How the nodes are linked:
natu: d>sapu, m>gadi, p>tidu, i>poko, v>zoru, e>difi
nazo: d>mobi, m>vuki, p>buba, i>tofu, v>dafa, e>dure
moki: d>guva, m>kude, p>damo, i>kove, v>dito, e>fiko
gadi: d>dure, m>fimi, p>mezo, i>soko, v>natu, e>geme
tiki: d>tidu, m>tofu, p>labu, i>difi, v>pasa, e>gosa
pegi: d>zufe, m>zoru, p>vepe, i>kure, v>none, e>sene
zufi: d>kure, m>puge, p>sene, i>tulo, v>none, e>gino
kove: d>lili, m>tive, p>kile, i>vuki, v>bone, e>biga
raba: d>vesu, m>nari, p>mobi, i>gadi, v>deto, e>tofu
damo: d>moki, m>pefi, p>fimi, i>kile, v>dure, e>bupe
deto: d>vodo, m>raba, p>ruva, i>natu, v>mabu, e>tiki
gino: d>fudo, m>zure, p>zuro, i>lofo, v>none, e>zufe
nari: d>biga, m>gofu, p>gota, i>fimi, v>raba, e>guva
geme: d>zeso, m>lili, p>bone, i>mobi, v>difi, e>buba
kuro: d>difi, m>bone, p>gosa, i>dafa, v>labo, e>vodo
lofo: d>vepe, m>pasa, p>gemi, i>sene, v>none, e>kago
sene: d>zufi, m>zove, p>fare, i>fudo, v>none, e>zuro
goto: d>bone, m>kile, p>soko, i>buba, v>gosa, e>raba
begu: d>vuki, m>fato, p>biga, i>moki, v>buba, e>fimi
buba: d>nazo, m>begu, p>vesu, i>dito, v>gori, e>gadi
mobi: d>raba, m>gota, p>nazo, i>mezo, v>ruva, e>dito
zeko: d>kebo, m>none, p>kude, i>gine, v>guva, e>nutu
dafa: d>ruva, m>nazo, p>gori, i>tiki, v>zure, e>sapu
gine: d>kura, m>none, p>tive, i>bezi, v>lili, e>fato
gofu: d>bofo, m>none, p>bezi, i>dede, v>nari, e>zeko
vesu: d>buba, m>biga, p>raba, i>dure, v>vodo, e>mezo
ruva: d>deto, m>mobi, p>dafa, i>tidu, v>tesa, e>labu
dure: d>dito, m>damo, p>gadi, i>goto, v>sapu, e>zeso
gori: d>dafa, m>buba, p>vodo, i>labu, v>vose, e>natu
kago: d>fare, m>magu, p>kure, i>zuro, v>none, e>tulo
fudo: d>tulo, m>tesa, p>gino, i>vepe, v>none, e>gemi
bofo: d>fato, m>none, p>gofu, i>pefi, v>biga, e>kebo
kile: d>kove, m>nutu, p>fiko, i>begu, v>goto, e>nari
gosa: d>kuro, m>goto, p>poko, i>gori, v>magu, e>deto
labu: d>tiki, m>dito, p>sapu, i>kuro, v>memu, e>poko
pefi: d>kude, m>none, p>dede, i>nutu, v>damo, e>kura
tesa: d>mabu, m>ruva, p>zure, i>pofe, v>fudo, e>memu
gota: d>nari, m>bezi, p>vuki, i>duza, v>mobi, e>moki
vepe: d>pegi, m>pofe, p>lofo, i>zufi, v>none, e>fare
kude: d>zeko, m>none, p>pefi, i>tive, v>moki, e>lozu
zove: d>puge, m>difi, p>labo, i>tesa, v>sene, e>vose
kure: d>kago, m>vaba, p>zufi, i>zogo, v>none, e>fudo
bezi: d>gofu, m>none, p>sufa, i>kebo, v>gota, e>kude
fimi: d>damo, m>dede, p>duza, i>fiko, v>gadi, e>lili
fiko: d>kile, m>lozu, p>bupe, i>biga, v>soko, e>gota
memu: d>pasa, m>labu, p>nefo, i>labo, v>gemi, e>vaba
dito: d>tofu, m>moki, p>dure, i>bone, v>labu, e>soko
zeso: d>soko, m>bupe, p>geme, i>raba, v>noge, e>nazo
lili: d>bupe, m>gine, p>kove, i>gota, v>geme, e>begu
fare: d>sene, m>labo, p>kago, i>gino, v>none, e>zogo
vaba: d>magu, m>poko, p>puge, i>gunu, v>kure, e>tesa
bupe: d>fiko, m>kura, p>lili, i>nari, v>zeso, e>vuki
puge: d>vaba, m>noge, p>zove, i>mabu, v>zufi, e>zure
tidu: d>natu, m>mezo, p>tiki, i>noge, v>pofe, e>kuro
zogo: d>zuro, m>gunu, p>tulo, i>zufe, v>none, e>vepe
sapu: d>labu, m>dure, p>natu, i>gosa, v>nefo, e>noge
nefo: d>memu, m>sapu, p>zoru, i>magu, v>zufe, e>puge
tulo: d>zogo, m>mabu, p>fudo, i>pegi, v>none, e>lofo
zoru: d>nefo, m>natu, p>pofe, i>vaba, v>pegi, e>zove
poko: d>gosa, m>soko, p>noge, i>vodo, v>vaba, e>ruva
kebo: d>dede, m>none, p>zeko, i>kura, v>duza, e>tive
mezo: d>gadi, m>duza, p>tofu, i>zeso, v>tidu, e>bone
lozu: d>nutu, m>none, p>kura, i>bofo, v>fiko, e>bezi
gemi: d>lofo, m>memu, p>zufe, i>fare, v>none, e>kure
pofe: d>zoru, m>tidu, p>pasa, i>puge, v>vepe, e>labo
pasa: d>pofe, m>tiki, p>memu, i>zove, v>lofo, e>magu
guva: d>duza, m>zeko, p>moki, i>lili, v>tofu, e>kile
soko: d>goto, m>fiko, p>zeso, i>vesu, v>poko, e>mobi
labo: d>zove, m>kuro, p>magu, i>zure, v>fare, e>gunu
mabu: d>gunu, m>deto, p>tesa, i>zoru, v>tulo, e>pasa
sufa: d>bezi, m>none, p>fato, i>zeko, v>vuki, e>pefi
fato: d>sufa, m>none, p>bofo, i>kude, v>begu, e>dede
tofu: d>mezo, m>guva, p>dito, i>geme, v>tiki, e>goto
zuro: d>gino, m>vose, p>zogo, i>gemi, v>none, e>pegi
zufe: d>gemi, m>nefo, p>pegi, i>kago, v>none, e>zufi
vuki: d>gota, m>sufa, p>begu, i>guva, v>nazo, e>damo
vodo: d>gori, m>vesu, p>deto, i>sapu, v>gunu, e>tidu
dede: d>pefi, m>none, p>kebo, i>lozu, v>fimi, e>gine
gunu: d>vose, m>vodo, p>mabu, i>nefo, v>zogo, e>pofe
vose: d>zure, m>gori, p>gunu, i>memu, v>zuro, e>zoru
zure: d>tesa, m>dafa, p>vose, i>pasa, v>gino, e>nefo
duza: d>fimi, m>kebo, p>guva, i>bupe, v>mezo, e>kove
nutu: d>tive, m>none, p>lozu, i>fato, v>kile, e>gofu
noge: d>poko, m>zeso, p>difi, i>deto, v>puge, e>dafa
kura: d>lozu, m>none, p>gine, i>gofu, v>bupe, e>sufa
tive: d>gine, m>none, p>nutu, i>sufa, v>kove, e>bofo
magu: d>labo, m>gosa, p>vaba, i>vose, v>kago, e>mabu
difi: d>noge, m>geme, p>kuro, i>ruva, v>zove, e>gori
biga: d>begu, m>bofo, p>nari, i>damo, v>vesu, e>duza
bone: d>geme, m>kove, p>goto, i>nazo, v>kuro, e>vesu

The rows follow the links: the fewer symbols apart two nodes are, the more alike their rows tend to be.

Each row is also shifted at random along 5 hidden directions that mean nothing.

Some nodes, each with a row of numbers:
poko
(54, 5, 7, -5, -5, -16, 1, -19, -7, 7, -6, 8, -19, 3, 9, -1, 17, -2, 20, -2, -10, -2, 3, 19, 0, -14, -6, 0, 5, 0, -21, -5, -3, 4, -2, 11, -7, -25, -4, 1, 6, -7, -11, 5, 15, 3)
kove
(-64, 21, -6, 6, 10, -14, 0, -18, 4, 8, 2, -3, -22, -5, 3, 6, 9, -6, 2, -21, 11, 9, -7, -21, 1, -6, 10, -1, 14, -11, -6, 3, -14, 26, 4, 11, 7, 21, -4, 17, -2, 1, 2, 10, -3, 1)
bupe
(15, 26, -1, 8, 15, -43, -12, -9, -17, 10, 15, -9, -15, -11, 21, 5, 11, -1, 11, -6, 13, 11, 2, -3, 10, -24, -7, -15, 16, -12, 14, 19, -1, 30, 1, 8, 5, 0, -13, 15, 3, 6, -14, 15, 2, 3)
duza
(46, -9, -7, 4, -3, 22, 1, 7, -5, -12, -8, -3, 5, -2, -12, 3, -6, -4, -8, -5, 2, -1, 4, -2, -3, 12, 6, -2, 1, 11, 2, 3, 5, -15, 3, -4, 7, 11, 10, -4, -12, 4, 14, -10, 1, -4)
zufi
(3, 3, -5, -11, 4, -12, 5, -9, 0, 1, 9, -1, -8, -8, 13, 0, -4, 12, -1, -2, -1, 5, -2, -12, 10, -3, 1, -9, -2, -6, 6, 8, 6, 18, -2, 3, 0, 22, -3, 3, 6, 8, -8, 0, 5, 3)
gemi
(-9, -19, -1, -2, -4, 22, 5, 18, 16, -4, 8, 0, 14, -6, -9, -2, -8, 10, -11, 17, -1, -8, -1, -2, 1, 9, 0, -7, -13, 10, 11, -4, -4, -14, -11, -4, 2, 3, 12, -17, 0, -5, -1, -17, -13, -7)
gino
(-12, -4, -7, 0, 6, -3, -4, 33, 8, 5, 23, -4, 27, -17, 0, -8, -16, 12, -23, 19, 12, -3, -9, -10, 2, 6, -5, -9, -10, -11, 32, 11, 5, 6, -11, -13, -1, 16, -8, -4, 1, 13, -4, -5, -18, 0)
natu
(-33, -9, -5, 0, 1, 20, 21, -10, -4, -13, -14, 13, -6, -2, -6, -8, -2, -5, -7, -10, -3, -3, 0, -10, -7, 9, 12, 5, 2, 12, -13, -8, 14, -3, 1, -1, 3, 26, 19, -6, -4, 5, 9, -4, 12, -5)
vuki
(-21, 9, -1, 4, 12, -4, 23, -26, -1, 14, -4, 1, -25, -15, 10, 8, 17, -15, -10, -23, 9, 8, -13, -16, -28, -16, 23, 22, 15, -7, -32, 1, -2, 35, -9, 13, 9, 14, 8, 5, -3, 10, -12, 31, 17, -7)
vodo
(27, -2, 12, 1, -10, 5, -5, -2, -2, 8, -10, 7, -3, 6, -9, -4, 9, -8, 12, -3, -10, -8, -1, 28, -14, 3, -8, 14, 0, 2, -23, -11, 0, -17, 5, 3, -9, -43, -1, 3, 2, -11, 8, 7, 8, 1)
vose
(17, 8, -2, -1, 10, -21, -9, 24, -2, 9, 20, 4, 20, -16, -3, -9, -7, 7, -14, 8, 8, -1, -4, -1, -1, 6, -10, -7, -7, -12, 25, 8, 6, 11, -4, -8, -4, 5, -9, 4, 3, 12, 3, 4, -9, -1)
fato
(16, -1, -8, 9, 12, 9, 8, 23, 7, 20, 16, -7, 8, -43, -14, 3, 0, 3, -31, -3, 22, -2, -22, -13, -25, 4, 15, -1, -6, -7, 5, 14, 6, 23, -17, 4, 10, 17, 5, -1, -9, 18, 2, 3, -10, -12)
guva
(-34, -1, 6, 7, -5, 3, -21, 7, 6, -11, -7, -9, 7, 23, -3, 2, 1, -5, 11, 9, -4, 2, 16, 12, 13, -3, -9, -1, 2, 10, 10, -2, -13, -29, 7, -4, 2, -28, 0, -7, -4, -19, 2, -10, -11, 0)
buba
(16, -4, -7, 6, 4, 11, 17, -3, -10, -2, -10, 5, 0, -9, -2, -2, -10, -10, -21, -14, 10, 0, -9, -19, -17, 3, 15, 12, 8, -7, -9, 0, 15, 12, -2, -3, -1, 33, 4, 4, -9, 18, 6, 10, 9, 0)
sene
(19, 14, -5, -10, 10, -25, -6, -8, -7, 0, 15, -2, -5, -5, 10, 0, 0, 13, 2, -6, 2, 3, -1, -10, 8, 1, -3, -12, -2, -10, 17, 14, 6, 22, 5, 1, 3, 17, -9, 13, 9, 9, -2, 4, 5, 2)
nari
(-26, 11, -1, 18, 8, -10, -7, 28, 17, 21, 16, -7, 11, -22, -11, -1, 8, -7, -17, 2, 20, -1, -13, -6, -14, -5, -2, 1, 2, -9, 12, 0, -21, 13, -12, 2, 8, -11, -4, 3, -12, -4, -1, 7, -29, -8)
gori
(23, 13, 2, -9, 7, -21, 6, -21, -19, 0, -4, 10, -7, 5, 10, -6, 5, -6, 6, -16, -2, 1, 2, -2, -10, -4, 2, 17, 10, -8, -14, 2, 9, 19, 8, 0, -5, 2, -4, 14, 6, 7, -1, 26, 19, 4)
pefi
(-7, 16, 1, -5, 12, -24, -11, -10, -14, -6, 7, -10, -1, 6, 19, 6, 11, 2, 9, 0, 0, 12, 16, -4, 10, -15, -4, -1, 5, -1, 17, 17, 2, 15, 6, 0, 8, -1, -1, 6, 6, 2, -13, 14, 4, -3)
geme
(-33, 2, -2, 1, -8, -2, -2, -15, -15, -13, -11, 3, -3, 18, 6, -4, -10, -7, 9, -7, -2, 2, 6, -5, 17, 1, -3, -6, 10, -5, 3, 4, 8, -9, 11, -4, -7, 14, -7, 7, -5, 4, 2, -6, 12, 10)
deto
(-23, 10, 3, -2, 1, -20, -9, -4, 1, -10, 1, 2, 14, 30, 11, -5, -10, -5, 8, -2, -1, 4, 11, -9, 14, -2, -11, 10, 7, -13, 14, -8, -11, -3, 11, -13, -10, 4, -10, 11, 4, -5, -2, 9, -6, 13)
kago
(0, 13, 7, -13, -3, -19, -13, -18, 5, 4, 5, -4, -16, 13, 8, 5, 11, 7, 21, -1, -12, 4, 7, 11, 10, -5, -7, -1, -4, -2, -5, -3, -16, 6, 8, 7, -1, -23, -10, 11, 16, -16, -3, 5, 0, 7)
vepe
(25, -11, -8, -10, 4, 23, 17, -2, 8, -12, -2, 3, 2, -7, -11, 0, -7, 10, -14, -9, -1, -3, -4, -18, -10, 18, 15, 4, -10, 8, -5, -6, 6, 8, -3, -1, 8, 32, 16, -2, 0, 11, 11, -2, 3, -8)
vesu
(-18, 6, 3, 4, 2, -3, 0, -4, -4, -2, -7, 3, 2, 12, 0, 0, 0, -13, 0, -13, 2, 5, 0, -4, -3, -1, -1, 13, 10, -7, -5, -3, -3, 2, 8, -3, -4, 3, -5, 9, -3, -1, 7, 12, 2, 6)
kude
(-6, -16, 1, 7, -6, 17, -10, 23, 12, -5, 4, -13, 19, 2, -4, 5, -3, 3, -5, 24, 3, -3, 7, 10, 10, 0, -6, -9, -7, 11, 20, 5, -5, -22, -5, -7, 6, -14, 5, -16, -4, -8, -4, -20, -15, -5)
biga
(-12, 5, 1, 9, 0, 2, -11, 11, -2, 2, 1, -7, 14, 7, -5, 3, -6, -6, -2, -4, 2, 1, 0, 0, 1, 2, -1, 8, 5, -8, 7, 4, -3, -5, 6, -6, -2, -6, -6, 8, -6, -3, 8, 4, -7, 4)
sapu
(-13, -12, -4, 7, 3, 8, 6, 22, -1, -9, 2, 5, 17, -9, -6, -10, -8, 1, -11, 15, 5, -10, 3, 0, 7, 3, -9, -13, -2, 9, 21, -1, 10, -14, -7, -9, 0, 8, 8, -17, -8, 5, -2, -16, -7, -6)
kile
(4, -2, -10, 5, -1, 9, 5, -1, 3, -7, -7, -4, 0, 9, 2, 2, -13, -2, -7, -7, 7, 6, -3, -24, 10, 6, 8, -5, 6, -4, 7, -5, -4, -2, 3, -3, -1, 34, -1, 1, -12, 5, 6, -9, -6, 6)
gota
(12, 6, 0, 8, 3, -7, -2, 13, 2, 11, 6, -8, 9, -8, 4, 5, 2, -6, -9, 5, 9, 1, -7, -2, -8, -13, 2, 3, 3, -8, 3, 8, -8, 8, -8, -3, 0, -9, -6, -3, -5, -1, -7, 8, -9, -4)
tiki
(-17, -1, -1, 0, 6, 5, 16, -12, 12, -4, -6, 12, -15, 1, -2, -4, 11, -6, -3, -13, 0, -3, -1, -9, -12, 0, 8, 14, 4, 9, -14, -19, -12, 9, -1, 11, 8, 8, 15, -1, -1, -5, 3, 7, -2, -8)
lofo
(-6, 5, 5, -8, 7, -7, 0, -15, 14, 2, 3, -3, -16, 1, 1, 6, 18, 7, 7, -8, -8, 4, 5, 2, -9, -3, 5, 10, -5, 4, -13, -6, -15, 17, 1, 11, 11, -13, 9, 3, 9, -9, -2, 13, 2, -8)

From each start, follow one symbol. Which node do you reach?
Answer with the node's name.
---
(-16, 8, 5, 10, 2, -6, -4, 9, 9, 16, 0, 0, 1, -5, -6, 0, 12, -11, -1, 1, 6, -3, -6, 8, -14, -9, -4, 10, 3, -5, -8, -9, -18, 1, -3, 3, 2, -27, -2, 2, -3, -12, -2, 8, -13, -4)
e tofu
---
(16, 1, -3, 8, -5, 3, 2, -3, 4, 7, -9, 1, -10, -3, -5, -2, 0, -5, 2, -3, 6, -3, -6, 0, -1, -3, 3, -6, 7, -2, -8, -9, -11, -2, -2, 5, -5, 3, -2, 1, -7, -3, 2, -10, -5, -1)
e raba
---
(26, -2, -1, 8, 5, -4, -7, 16, -1, -6, 3, -7, 9, -2, 3, 0, -1, -5, -3, 8, 6, 0, 8, -2, 7, -8, -5, -7, 5, 5, 21, 8, -1, -6, -5, -5, 7, 0, 5, -7, -9, -1, -9, -6, -8, -3)
p damo
---
(-11, -13, -2, -4, -7, 15, 6, 7, 14, 7, 4, -1, -2, -11, -6, -1, -2, 12, -3, 13, -4, -3, -10, 2, 0, 4, 2, -9, -11, 3, -4, -3, -4, -8, -10, 6, -1, -4, 1, -12, 3, -3, -5, -15, -9, -1)
d kago
---
(29, -14, -6, 13, -6, 26, -4, 33, 21, 18, 10, -11, 11, -29, -23, 3, -9, 9, -16, 14, 11, -8, -17, 1, -3, 10, 2, -22, -11, 3, 10, 1, -5, -12, -16, 2, 3, -2, 1, -11, -10, 1, 9, -28, -29, -6)
v kile
---
(-29, 2, -1, 8, 3, 12, 3, 8, -2, -1, -4, -3, -1, -15, -10, 2, 7, -7, -8, -3, 4, 0, 0, 1, -6, 0, 6, -3, 4, 10, -2, 8, 6, -2, -4, 4, 9, 1, 9, -4, -9, 4, 7, -4, -2, -7)
e lili
---
(10, -5, -4, 1, -9, 16, -7, 7, 3, -1, -1, -9, 2, 0, -11, 6, -7, 3, -3, 1, -3, 1, -3, 1, 7, 13, 3, -13, -3, 0, 1, 4, 4, -14, 5, 0, -2, 5, -2, 1, -4, 2, 12, -19, -4, 5)
d gine
---
(-34, 12, 6, 2, 7, -28, -23, 23, 13, 15, 22, 0, 19, 0, -2, -7, 0, 6, -2, 14, 8, -1, -1, 4, 5, 0, -19, -5, -6, -11, 28, 0, -20, 5, -1, -5, -3, -25, -13, 6, 10, -8, -5, 5, -28, 0)
m deto
---
(-29, 8, 6, 4, 0, -16, -8, -6, -11, -3, -4, -1, 4, 16, 12, 0, 2, -13, 11, 4, -2, 4, 8, 6, 7, -13, -9, 8, 11, -9, 5, 6, 1, -3, 7, -6, -8, -13, -11, 5, -1, -2, -9, 12, 7, 8)
d mobi
---
(30, -10, 5, 6, -7, 23, 11, -6, 8, 2, -20, 3, -16, -4, -15, 1, 20, -11, 4, -6, -7, -9, 0, 19, -21, 0, 9, 11, 2, 19, -34, -18, -3, -16, -5, 11, 6, -28, 17, -11, -8, -13, 5, -1, 8, -12)
m guva
---
(43, 0, 2, -2, -2, 11, -3, 0, -1, 7, -3, -7, 0, -3, -12, 8, 2, -2, -4, -7, -4, -1, -6, 9, -15, 8, 7, 12, -2, -3, -15, 3, 3, -3, 0, 1, 1, -13, -1, 5, -1, -1, 9, 7, 6, -1)
i pefi
---
(73, -14, 0, 4, -5, 30, 18, -4, -14, -4, -17, 6, -9, -17, -14, 2, 6, -8, -5, -10, -1, -8, -2, 8, -19, 8, 12, 5, 3, 16, -26, -5, 22, -9, -6, 5, 3, 5, 18, -13, -11, 11, 9, -4, 21, -11)
p mezo
---
(-45, 2, 5, -5, -1, -8, -11, 3, 14, 6, 9, -4, 3, 11, -2, 2, 2, 5, 3, 5, -6, 1, -1, 2, 0, -1, -6, 8, -5, -5, 1, -3, -17, 2, 2, -2, 0, -21, -7, 4, 11, -14, -2, 8, -12, 2)
e lofo
---
(-18, -5, -6, 12, 4, 7, 11, 13, 7, 3, -1, 5, 11, -2, 1, -4, -11, -10, -19, 4, 11, -2, -7, -15, -6, -4, 4, 7, 5, -8, 5, -8, -5, 3, -9, -6, -1, 20, -1, -6, -10, 3, -6, 4, -9, 1)
d raba
